Here is a tiny trained network, its code and every weight. The questions are about switching its units off for an input and a class, where a switched-off unit gives its printed mean instead of its output.

import numpy as np


def w(rows, s, z=0):
    codes = np.array(rows[::2]) - 128.0
    scale = np.full(codes.shape[1], s)
    scale[-1] = z or s
    return codes * scale


def norm(h):
    return h / np.sqrt((h * h).mean(-1, keepdims=True) + 1e-5)


def f(y):
    return np.maximum(y, 0)


def log_softmax(a):
    a = a - a.max(-1, keepdims=True)
    return a - np.log(np.exp(a).sum(-1, keepdims=True))


def net(x, mask):
    res = np.array(x, float).reshape(1, 6) / 4 @ E
    u = 0
    for l in range(3):
        y = f(norm(res) @ A[l][:, :-1].T + A[l][:, -1])
        res = res + np.where(mask[u : u + 9], y, B[l][:, -1]) @ B[l][:, :-1]
        u += 9
    return log_softmax(norm(res)[-1] @ U[:, :-1].T + U[:, -1])


A, B = {}, {}
E = w([
[26,150,175,196,148,178],'x0',
[236,58,163,149,219,104],'x1',
[79,75,92,189,131,73],'x2',
[113,58,100,201,171,142],'x3',
[60,243,121,214,183,175],'x4',
[13,111,163,86,115,4],'x5',
],0.0021)
A[0] = w([
[181,84,86,130,219,121,174],'0.n1',
[152,142,92,198,252,227,115],'0.n2',
[188,111,174,93,84,214,173],'0.n3',
[34,186,237,34,71,120,108],'0.n4',
[188,165,23,239,120,98,106],'0.n5',
[176,184,92,183,146,176,115],'0.n6',
[65,54,87,189,171,125,252],'0.n7',
[83,96,101,168,75,198,224],'0.n8',
[193,178,118,61,175,38,84],'0.n9',
],0.0035,0.0018)
B[0] = w([
[48,118,163,69,166,130,214],'0.n1',
[183,166,237,116,90,156,255],'0.n2',
[141,105,72,140,105,54,224],'0.n3',
[129,101,185,114,218,169,241],'0.n4',
[85,155,131,74,104,139,195],'0.n5',
[158,160,121,109,36,123,206],'0.n6',
[220,139,111,48,110,64,251],'0.n7',
[153,111,199,64,120,61,231],'0.n8',
[3,147,148,66,191,130,175],'0.n9',
],0.0038,0.0027)
A[1] = w([
[208,186,148,86,176,211,168],'1.n1',
[14,240,13,71,46,219,160],'1.n2',
[42,126,147,109,62,187,22],'1.n3',
[88,2,17,189,169,43,254],'1.n4',
[94,182,216,110,89,132,152],'1.n5',
[110,223,148,209,85,21,138],'1.n6',
[7,72,89,205,176,62,190],'1.n7',
[175,66,79,104,47,73,161],'1.n8',
[172,123,235,89,162,135,173],'1.n9',
],0.0029,0.00089)
B[1] = w([
[81,78,78,166,97,134,229],'1.n1',
[106,34,108,56,156,130,207],'1.n2',
[79,144,153,2,163,173,157],'1.n3',
[187,175,60,92,140,121,182],'1.n4',
[117,95,137,110,102,138,232],'1.n5',
[162,146,163,92,103,183,171],'1.n6',
[183,112,89,98,71,100,169],'1.n7',
[178,160,96,162,102,80,202],'1.n8',
[37,123,160,144,130,113,253],'1.n9',
],0.0045,0.0029)
A[2] = w([
[146,133,134,132,217,141,253],'2.n1',
[107,67,135,108,118,45,193],'2.n2',
[182,61,74,119,112,108,255],'2.n3',
[133,114,2,90,122,107,96],'2.n4',
[89,205,132,117,166,145,105],'2.n5',
[124,187,144,174,126,168,59],'2.n6',
[112,123,93,83,117,130,225],'2.n7',
[146,97,129,152,88,140,40],'2.n8',
[100,173,58,108,111,199,179],'2.n9',
],0.0058,0.00099)
B[2] = w([
[68,64,212,76,111,123,158],'2.n1',
[151,165,63,132,188,188,253],'2.n2',
[92,211,102,186,110,119,233],'2.n3',
[168,156,91,205,161,65,219],'2.n4',
[161,45,170,254,64,77,176],'2.n5',
[209,166,56,113,17,150,157],'2.n6',
[136,181,112,146,224,135,213],'2.n7',
[113,149,178,149,77,182,145],'2.n8',
[127,117,139,43,229,82,176],'2.n9',
],0.0044,0.0039)
U = w([
[115,47,172,172,129,130,85],'0',
[173,146,175,178,2,189,132],'1',
[65,119,168,46,171,136,175],'2',
[194,167,21,135,163,61,165],'3',
[142,80,96,160,79,163,1],'4',
],0.0097,0.0054)

Each question gives the input, the list of numbers given to net, and the class t.
The units are the neurons (one row each of A and B). Each row of codes is followed by its name. A weight is (code - 128) times the scale printed after its matrix; where a second scale follows, it is the last column's (A, B and U).
mask holds one flag per neuron, layer by layer. A switched-off neuron (its flag False) gives its mean, the last column of its row in B, instead of its output. The means were averaged over made-up inputs and are rounded, as every weight is.
A unit's drop is (log p(t) with every unit on - log p(t) with that unit switched off) / (log p(t) with every unit on - log p(t) with every unit switched off).
The circuit of an input: a set's keep is (log p(t) with only the set's units on - log p(t) with every unit switched off) / (log p(t) with every unit on - log p(t) with every unit switched off). Starting from the 12 units with the biggest drops (on a tie, the unit counted first), units are removed one at a time, each time the one whose removal leaves the highest keep (on an exact tie, the one counted first), for as long as the keep stays at least 0.8.
units of the circuit, in order: the units of the circuit, biggest drop first
top k neurons: the k neurons with the biggest drops, biggest first
k most important neurons of layer l: the k neurons of layer l with the biggest drops, biggest first
drop when u is switched off: that unit's drop, to one decimal
input [8,6,-4,-5,-8,-3], class 3: units of the circuit, in order => 0.n3, 0.n2, 2.n3
input [0,-4,-1,0,-8,4], class 3: 2 most important neurons of layer 0 => 0.n2, 0.n1
input [7,-7,3,-2,-8,-5], class 2: units of the circuit, in order => 1.n3
input [3,-7,-1,1,-3,-6], class 3: 2 most important neurons of layer 0 => 0.n3, 0.n1
input [-7,4,2,-1,4,-1], class 2: top 2 neurons => 0.n1, 0.n9
input [7,4,1,-8,-7,-3], class 3: 2 most important neurons of layer 0 => 0.n3, 0.n2
input [-5,7,4,7,7,-7], class 1: 2 most important neurons of layer 1 => 1.n2, 1.n1
input [-3,6,-5,7,5,-3], class 1: 2 most important neurons of layer 0 => 0.n2, 0.n6
input [-1,7,-5,3,2,-5], class 1: 3 most important neurons of layer 1 => 1.n2, 1.n1, 1.n3
input [0,3,-3,5,1,2], class 2: 2 most important neurons of layer 0 => 0.n1, 0.n7
input [3,7,7,5,6,-7], class 1: top 2 neurons => 0.n2, 2.n6
input [8,7,3,8,5,-7], class 1: top 2 neurons => 0.n2, 2.n6
input [3,2,-6,-4,2,3], class 0: top 2 neurons => 2.n5, 0.n4
input [6,7,-8,1,7,-6], class 1: top neuron => 2.n6
input [8,-8,3,-1,-2,-6], class 2: drop when 2.n8 is switched off => 0.0
input [-1,-5,6,-2,-3,5], class 3: drop when 0.n2 is switched off => 0.1
input [7,2,-4,-7,4,5], class 0: drop when 0.n4 is switched off => 0.3
